Below is a small trained network, with its code and all its weights. Each question gives an input and a class and asks what happens when units are switched off, that is, made to give their printed mean instead of their output.

import numpy as np


def w(rows, s, z=0):
    codes = np.array(rows[::2]) - 128.0
    scale = np.full(codes.shape[1], s)
    scale[-1] = z or s
    return codes * scale


def norm(h):
    return h / np.sqrt((h * h).mean(-1, keepdims=True) + 1e-5)


def f(y):
    return np.maximum(y, 0)


def log_softmax(a):
    a = a - a.max(-1, keepdims=True)
    return a - np.log(np.exp(a).sum(-1, keepdims=True))


def net(x, mask):
    res = np.array(x, float).reshape(1, 4) / 4 @ E
    u = 0
    for l in range(4):
        y = f(norm(res) @ A[l][:, :-1].T + A[l][:, -1])
        res = res + np.where(mask[u : u + 7], y, B[l][:, -1]) @ B[l][:, :-1]
        u += 7
    return log_softmax(norm(res)[-1] @ U[:, :-1].T + U[:, -1])


A, B = {}, {}
E = w([
[194,109,68,101,232,135,191,194,2],'x0',
[204,116,138,195,116,173,71,146,138],'x1',
[150,148,123,95,67,167,175,119,117],'x2',
[69,226,224,121,145,186,91,199,56],'x3',
],0.01)
A[0] = w([
[83,151,142,119,125,150,104,110,123,56],'0.n1',
[88,110,142,122,83,92,117,135,159,62],'0.n2',
[137,140,126,95,7,194,201,123,115,11],'0.n3',
[39,141,128,106,136,92,197,128,164,20],'0.n4',
[174,123,130,168,111,177,68,144,156,32],'0.n5',
[50,111,122,112,111,108,133,125,106,46],'0.n6',
[57,89,128,155,221,64,21,125,154,2],'0.n7',
],0.018,0.0064)
B[0] = w([
[73,64,104,179,112,134,158,187,98,191],'0.n1',
[74,128,11,166,153,192,115,116,127,206],'0.n2',
[232,252,171,180,152,100,222,139,193,220],'0.n3',
[119,127,178,44,112,43,89,58,63,216],'0.n4',
[125,133,167,48,96,56,88,33,38,231],'0.n5',
[149,141,161,68,111,96,93,61,95,178],'0.n6',
[232,253,178,171,141,107,233,134,191,255],'0.n7',
],0.016,0.0081)
A[1] = w([
[126,97,88,122,126,120,106,101,139,121],'1.n1',
[61,190,207,107,112,173,95,144,161,75],'1.n2',
[241,101,180,180,54,164,23,137,135,2],'1.n3',
[36,174,187,154,16,149,83,71,250,43],'1.n4',
[123,58,113,154,76,68,149,58,255,136],'1.n5',
[37,168,232,146,94,156,90,173,150,51],'1.n6',
[138,167,116,152,118,105,145,98,77,195],'1.n7',
],0.018,0.0033)
B[1] = w([
[109,115,133,126,95,140,171,134,101,144],'1.n1',
[171,99,102,118,78,75,127,210,134,166],'1.n2',
[107,156,187,34,145,62,148,133,110,160],'1.n3',
[158,180,127,103,252,173,44,143,125,199],'1.n4',
[113,108,133,120,46,104,142,249,91,186],'1.n5',
[121,94,93,110,35,106,167,187,119,167],'1.n6',
[101,74,126,177,122,158,117,105,136,251],'1.n7',
],0.018,0.016)
A[2] = w([
[56,89,178,229,63,148,132,40,220,191],'2.n1',
[97,145,129,103,150,176,61,135,165,64],'2.n2',
[98,65,83,116,214,215,135,136,114,2],'2.n3',
[80,125,151,97,135,161,145,116,181,37],'2.n4',
[124,102,154,52,104,82,60,52,127,44],'2.n5',
[87,139,61,123,192,210,60,129,161,50],'2.n6',
[129,115,113,100,97,123,106,118,249,103],'2.n7',
],0.019,0.0034)
B[2] = w([
[75,79,73,213,92,191,102,44,151,139],'2.n1',
[153,113,126,59,212,95,78,129,150,157],'2.n2',
[138,106,53,127,223,165,61,125,138,180],'2.n3',
[169,126,154,131,116,125,125,172,120,128],'2.n4',
[86,88,126,141,89,145,136,8,54,248],'2.n5',
[97,99,79,178,164,224,49,73,126,161],'2.n6',
[129,189,210,136,107,158,176,171,19,130],'2.n7',
],0.013,0.011)
A[3] = w([
[90,120,144,111,141,136,148,125,170,87],'3.n1',
[83,53,155,194,35,157,92,190,152,155],'3.n2',
[98,114,168,110,125,140,130,124,179,69],'3.n3',
[32,162,95,52,144,66,162,104,152,2],'3.n4',
[159,68,97,123,179,126,192,108,122,10],'3.n5',
[147,173,191,126,165,73,164,119,251,94],'3.n6',
[73,52,128,124,81,182,76,176,184,122],'3.n7',
],0.018,0.0029)
B[3] = w([
[140,104,85,102,119,124,168,167,108,128],'3.n1',
[108,9,49,113,137,148,184,145,112,204],'3.n2',
[56,193,50,102,102,111,141,119,102,128],'3.n3',
[213,112,230,79,99,135,52,131,114,168],'3.n4',
[114,210,163,116,103,125,26,168,163,198],'3.n5',
[148,145,102,209,126,182,199,113,173,254],'3.n6',
[115,93,110,225,141,194,180,57,159,176],'3.n7',
],0.013,0.0092)
U = w([
[222,228,151,183,115,105,189,145,171,162],'0',
[125,107,182,32,78,48,70,35,42,164],'1',
[128,131,56,127,196,185,7,165,131,156],'2',
[127,29,68,106,45,101,173,239,92,155],'3',
[101,69,81,182,107,173,173,30,135,158],'4',
[75,100,124,47,171,102,171,120,180,36],'5',
[23,94,166,69,130,132,151,119,238,29],'6',
[45,82,167,66,147,136,159,118,227,2],'7',
],0.013,0.008)

Each question gives the input, the list of numbers given to net, and the class t.
The units are the neurons (one row each of A and B). Each row of codes is followed by its name. A weight is (code - 128) times the scale printed after its matrix; where a second scale follows, it is the last column's (A, B and U).
mask holds one flag per neuron, layer by layer. A switched-off neuron (its flag False) gives its mean, the last column of its row in B, instead of its output. The means were averaged over made-up inputs and are rounded, as every weight is.
A unit's drop is (log p(t) with every unit on - log p(t) with that unit switched off) / (log p(t) with every unit on - log p(t) with every unit switched off).
The circuit of an input: a set's keep is (log p(t) with only the set's units on - log p(t) with every unit switched off) / (log p(t) with every unit on - log p(t) with every unit switched off). Starting from the 12 units with the biggest drops (on a tie, the unit counted first), units are removed one at a time, each time the one whose removal leaves the highest keep (on an exact tie, the one counted first), for as long as the keep stays at least 0.8.
circuit, biggest first: the units of the circuit, biggest drop first
k most important neurons: the k neurons with the biggest drops, biggest first
top k neurons in layer l: the k neurons of layer l with the biggest drops, biggest first
drop when u is switched off: that unit's drop, to one decimal
input [-6,1,-1,-5], class 2: circuit, biggest first	1.n4
input [-5,3,-7,8], class 3: 2 most important neurons	1.n6, 0.n1
input [8,-4,7,-7], class 2: 2 most important neurons	0.n7, 3.n5
input [8,-8,3,-8], class 1: top 3 neurons in layer 0	0.n2, 0.n1, 0.n4
input [-2,-6,-6,-1], class 0: 2 most important neurons	0.n7, 0.n5
input [-7,8,-3,8], class 1: 2 most important neurons	1.n3, 0.n5
input [6,8,-8,-5], class 0: top 3 neurons in layer 0	0.n7, 0.n4, 0.n6
input [0,-7,4,8], class 3: 4 most important neurons	0.n5, 0.n1, 1.n6, 1.n2
input [-6,-3,8,8], class 0: 2 most important neurons	0.n3, 1.n4
input [1,-1,6,-7], class 3: top 2 neurons in layer 1	1.n5, 1.n4
input [-7,8,-1,-3], class 1: 2 most important neurons	0.n5, 1.n3
input [6,-6,-5,-4], class 1: 3 most important neurons	0.n3, 0.n2, 1.n4
input [8,8,1,-1], class 1: 3 most important neurons	0.n2, 1.n3, 1.n4
input [-5,3,8,0], class 0: circuit, biggest first	0.n3
input [8,-6,1,-3], class 2: 2 most important neurons	0.n5, 2.n3
input [3,-3,2,5], class 3: top 2 neurons in layer 0	0.n2, 0.n5
input [-2,8,7,-6], class 1: top 2 neurons in layer 0	0.n5, 0.n7
input [2,7,-6,4], class 1: top 2 neurons in layer 0	0.n5, 0.n3
input [-1,-2,-5,-8], class 3: drop when 1.n5 is switched off	0.8
input [1,1,4,-4], class 0: drop when 0.n5 is switched off	0.1
